Below is a small trained network, with its code and all its weights. Each question gives an input and a target symbol and asks what happens when units are switched off, that is, made to give their printed mean instead of their output.

import numpy as np


def w(rows, s, z=0):
    codes = np.array(rows[::2]) - 128.0
    scale = np.full(codes.shape[1], s)
    scale[-1] = z or s
    return codes * scale


def norm(h):
    return h / np.sqrt((h * h).mean(-1, keepdims=True) + 1e-5)


def f(y):
    return y / 2 * (1 + np.tanh(0.7978845608 * (y + 0.044715 * y**3)))


def softmax(a):
    e = np.exp(a - a.max(-1, keepdims=True))
    return e / e.sum(-1, keepdims=True)


def log_softmax(a):
    a = a - a.max(-1, keepdims=True)
    return a - np.log(np.exp(a).sum(-1, keepdims=True))


def net(x, mask):
    ids = ['ΞΠΦΨβδεζηθμ'.index(c) for c in x.split()]
    T = len(ids)
    res = E[ids] + P[:T]
    r = norm(res)
    for j in range(2):
        rows = slice(2 * j, 2 * j + 2)
        q, k, v = (r @ M[0][rows].T for M in (Q, K, V))
        z = softmax(np.where(np.tri(T) > 0, q @ k.T / 2**0.5, -1e9)) @ v
        o = O[0][rows]
        res = res + np.where(mask[j], z, o[:, -1]) @ o[:, :-1]
    y = f(norm(res) @ A[0][:, :-1].T + A[0][:, -1])
    res = res + np.where(mask[2:6], y, B[0][:, -1]) @ B[0][:, :-1]
    return log_softmax(norm(res)[-1] @ U[:, :-1].T + U[:, -1])


Q, K, V, O, A, B = {}, {}, {}, {}, {}, {}
E = w([
[130,198,182,68,182],'Ξ',
[110,254,166,79,136],'Π',
[174,240,160,127,153],'Φ',
[222,207,84,82,86],'Ψ',
[148,236,141,100,110],'β',
[104,158,171,64,96],'δ',
[130,92,194,74,154],'ε',
[246,106,196,127,200],'ζ',
[160,185,180,104,80],'η',
[143,214,208,134,139],'θ',
[166,210,121,43,161],'μ',
],0.0077)
P = w([
[86,11,75,180,104],'0',
[166,113,163,129,145],'1',
[136,87,223,112,146],'2',
[147,108,233,108,155],'3',
[104,243,92,92,115],'4',
[215,254,60,112,97],'5',
[131,157,163,123,122],'6',
[92,132,206,92,123],'7',
[121,188,215,122,99],'8',
[177,251,159,73,114],'9',
[164,204,175,64,143],'10',
[176,230,159,68,127],'11',
],0.0049)
Q[0] = w([
[8,97,35,246,29],'head 1',
[218,135,213,101,67],'head 1',
[14,98,1,192,147],'head 2',
[58,127,179,57,35],'head 2',
],0.0059)
K[0] = w([
[215,165,198,63,154],'head 1',
[130,83,84,110,104],'head 1',
[253,184,234,12,100],'head 2',
[152,191,64,167,174],'head 2',
],0.0057)
V[0] = w([
[45,57,71,91,13],'head 1',
[1,190,61,43,236],'head 1',
[128,36,224,86,192],'head 2',
[23,212,228,158,111],'head 2',
],0.0093)
O[0] = w([
[80,220,197,192,53,3],'head 1',
[215,97,222,128,79,115],'head 1',
[72,85,97,26,35,158],'head 2',
[147,52,93,255,48,252],'head 2',
],0.0083,0.0037)
A[0] = w([
[155,12,140,109,77,235],'neuron 1',
[46,237,100,139,215,110],'neuron 2',
[184,12,218,118,139,214],'neuron 3',
[73,150,108,1,104,6],'neuron 4',
],0.0062,0.0019)
B[0] = w([
[96,189,99,88,91,241],'neuron 1',
[214,168,2,156,9,205],'neuron 2',
[186,164,48,145,140,252],'neuron 3',
[79,84,108,165,164,186],'neuron 4',
],0.0077,0.0036)
U = w([
[189,80,154,51,35,73],'Ξ',
[188,72,190,179,88,32],'Π',
[160,88,104,148,244,75],'Φ',
[121,254,120,104,205,107],'Ψ',
[135,147,190,190,191,249],'β',
[102,176,216,134,61,122],'δ',
[59,154,160,53,101,187],'ε',
[82,131,105,54,211,214],'ζ',
[74,194,70,161,117,42],'η',
[114,51,59,170,122,148],'θ',
[193,168,236,38,167,175],'μ',
],0.009,0.0019)

Each question gives the input, a string of symbols that net reads in full, and the target symbol t.
The units are the heads (2 rows each of Q, K, V and O) and the neurons (one row each of A and B). Each row of codes is followed by its name. A weight is (code - 128) times the scale printed after its matrix; where a second scale follows, it is the last column's (O, A, B and U).
mask holds one flag per unit, heads first, then neurons. A switched-off unit (its flag False) gives its mean, the last column of its rows in O or B, instead of its output. The means were averaged over made-up inputs and are rounded, as every weight is.
A unit's drop is (log p(t) with every unit on - log p(t) with that unit switched off) / (log p(t) with every unit on - log p(t) with every unit switched off).
The circuit of an input: a set's keep is (log p(t) with only the set's units on - log p(t) with every unit switched off) / (log p(t) with every unit on - log p(t) with every unit switched off). Starting from all 6 units, units are removed one at a time, each time the one whose removal leaves the highest keep (on an exact tie, the one counted first), for as long as the keep stays at least 0.8.
units of the circuit, in order: the units of the circuit, biggest drop first
most important unit: the unit with the biggest drop
top k neurons: the k neurons with the biggest drops, biggest first
which heads matter: for each layer, one digit per head in row order, 1 if its drop is at least 0.15 and else 0, layers parted by /
drop when u is switched off: that unit's drop, to one decimal
input η Φ η μ, target η: units of the circuit, in order : [head 1]
input θ μ ε δ θ θ ζ ε Ξ, target θ: which heads matter : 11
input μ μ Ξ Π θ μ μ μ, target μ: units of the circuit, in order : [head 1; head 2]
input β Ξ Π ε ζ η Π Ξ Φ η Ψ Ξ, target β: which heads matter : 01
input ε Φ Φ Π Π Ξ Ξ Ψ η Ψ η Ξ, target ε: top 2 neurons : [neuron 4; neuron 3]
input ε Φ β δ δ θ θ Ξ ζ, target ε: units of the circuit, in order : [head 2; head 1]
input Ψ β Φ, target Ψ: units of the circuit, in order : [head 2; head 1]
input ζ ζ Π μ Φ, target ζ: which heads matter : 11
input Φ Ξ θ θ Φ Ψ ε β, target Φ: units of the circuit, in order : [head 1; head 2]
input η β Π Ξ, target η: which heads matter : 10
input μ ζ ε μ μ δ Π β β Ξ Φ δ, target μ: which heads matter : 01
input Ξ μ ζ δ δ δ Ξ Ξ η ε ζ β, target Ξ: units of the circuit, in order : [head 2; head 1]
input ε Π μ Π Ξ θ, target ε: units of the circuit, in order : [head 2; neuron 2]
input θ Ψ Ξ θ Ψ θ β Π η, target θ: units of the circuit, in order : [head 2; head 1]
input μ Ξ μ Π θ Ξ ε μ μ μ Π, target μ: most important unit : head 1
input δ μ δ Ψ β Π ε δ ζ μ ζ Ξ, target δ: which heads matter : 10
input Ξ θ β θ θ ζ, target Ξ: which heads matter : 01
input Ξ θ β Ξ, target Ξ: which heads matter : 11
input Π Φ δ, target Π: which heads matter : 11
input Ψ Ξ β η Ξ Ξ ε, target Ψ: units of the circuit, in order : [head 2]
input Φ Π η ε Ξ, target Φ: which heads matter : 11
input ε Π Φ η, target ε: which heads matter : 01
input ζ μ Ξ, target ζ: units of the circuit, in order : [head 1; head 2]
input ε μ ζ Ξ ζ μ μ ζ Π, target ε: drop when head 2 is switched off : 1.2
input μ ζ Ξ β θ, target μ: drop when head 1 is switched off : 1.0
input Ξ β Ξ, target Ξ: drop when neuron 2 is switched off : 0.0
input Ψ ε ζ, target Ψ: drop when neuron 2 is switched off : 0.1
input ζ η Ψ Ξ θ, target ζ: most important unit : head 2
